Below is a small trained network, with its code and all its weights. Each question gives an input and a class and asks what happens when units are switched off, that is, made to give their printed mean instead of their output.

import numpy as np


def w(rows, s, z=0):
    codes = np.array(rows[::2]) - 128.0
    scale = np.full(codes.shape[1], s)
    scale[-1] = z or s
    return codes * scale


def f(y):
    return np.maximum(y, 0)


def log_softmax(a):
    a = a - a.max(-1, keepdims=True)
    return a - np.log(np.exp(a).sum(-1, keepdims=True))


def net(x, mask):
    res = np.array(x, float).reshape(1, 3) / 4 @ E
    y = f(res @ A[0][:, :-1].T + A[0][:, -1])
    res = res + np.where(mask, y, B[0][:, -1]) @ B[0][:, :-1]
    return log_softmax(res[-1] @ U[:, :-1].T + U[:, -1])


A, B = {}, {}
E = w([
[165,2,160,186,206],'x0',
[247,175,50,208,123],'x1',
[72,139,27,111,234],'x2',
],0.0098)
A[0] = w([
[153,165,97,130,112,145],'N1',
[71,131,75,161,155,164],'N2',
[188,147,60,154,101,34],'N3',
[200,126,84,154,127,30],'N4',
[126,129,165,151,73,91],'N5',
[186,59,124,162,158,47],'N6',
[180,103,235,168,52,96],'N7',
[116,255,121,79,94,62],'N8',
[161,170,89,155,182,51],'N9',
[180,211,162,169,177,89],'N10',
[136,210,117,115,113,3],'N11',
[99,142,43,86,139,161],'N12',
[106,118,172,35,141,45],'N13',
[164,156,186,101,80,209],'N14',
[149,165,133,90,232,169],'N15',
[159,135,90,153,119,94],'N16',
[40,136,157,112,106,69],'N17',
[140,48,134,190,200,103],'N18',
[74,214,65,102,69,135],'N19',
[47,117,187,103,165,52],'N20',
[97,130,105,105,163,174],'N21',
],0.013,0.0058)
B[0] = w([
[85,62,158,116,42,184],'N1',
[255,207,78,97,108,193],'N2',
[69,98,64,177,76,199],'N3',
[31,81,58,119,83,189],'N4',
[176,152,50,40,154,168],'N5',
[28,136,185,94,161,194],'N6',
[145,220,54,38,163,231],'N7',
[83,54,180,97,211,235],'N8',
[123,122,87,111,71,181],'N9',
[116,83,112,136,87,181],'N10',
[16,122,167,39,170,174],'N11',
[202,198,123,98,124,209],'N12',
[82,82,57,194,65,179],'N13',
[207,244,94,80,157,211],'N14',
[212,226,118,84,151,192],'N15',
[61,135,144,225,61,173],'N16',
[91,80,117,120,53,186],'N17',
[39,147,187,13,221,226],'N18',
[69,149,202,65,199,247],'N19',
[84,88,37,168,56,195],'N20',
[200,151,85,138,139,185],'N21',
],0.0075,0.013)
U = w([
[54,124,225,85,246,106],'0',
[210,215,59,90,175,80],'1',
[54,75,46,156,68,127],'2',
[178,166,165,121,165,250],'3',
[121,91,174,187,143,101],'4',
],0.011,0.017)

Each question gives the input, the list of numbers given to net, and the class t.
The units are the neurons (one row each of A and B). Each row of codes is followed by its name. A weight is (code - 128) times the scale printed after its matrix; where a second scale follows, it is the last column's (A, B and U).
mask holds one flag per neuron, in row order. A switched-off neuron (its flag False) gives its mean, the last column of its row in B, instead of its output. The means were averaged over made-up inputs and are rounded, as every weight is.
A unit's drop is (log p(t) with every unit on - log p(t) with that unit switched off) / (log p(t) with every unit on - log p(t) with every unit switched off).
unit that matters most: the unit with the biggest drop
k most important neurons: the k neurons with the biggest drops, biggest first
drop of u: that unit's drop, to one decimal
input [6,-8,1], class 2: unit that matters most	N20
input [-6,6,-1], class 0: 2 most important neurons	(N19 N8)
input [-4,2,3], class 0: 4 most important neurons	(N19 N8 N14 N7)
input [-2,0,-1], class 3: 3 most important neurons	(N18 N6 N11)
input [4,3,2], class 0: 3 most important neurons	(N18 N6 N14)
input [5,6,4], class 2: 2 most important neurons	(N19 N4)
input [3,-7,6], class 2: 2 most important neurons	(N20 N13)
input [6,-4,7], class 1: 2 most important neurons	(N2 N15)
input [-4,-3,-5], class 1: 4 most important neurons	(N14 N7 N18 N5)
input [-7,-2,-8], class 1: 3 most important neurons	(N14 N7 N5)
input [5,-8,-8], class 1: 2 most important neurons	(N7 N14)
input [6,6,6], class 0: 4 most important neurons	(N18 N6 N14 N7)
input [-1,5,4], class 2: 2 most important neurons	(N14 N7)
input [-8,1,6], class 0: unit that matters most	N19
input [3,1,-4], class 1: 2 most important neurons	(N7 N8)
input [3,0,3], class 3: drop of N11	0.2
input [-1,-2,-1], class 3: drop of N18	0.3
input [-4,3,2], class 0: drop of N8	0.2
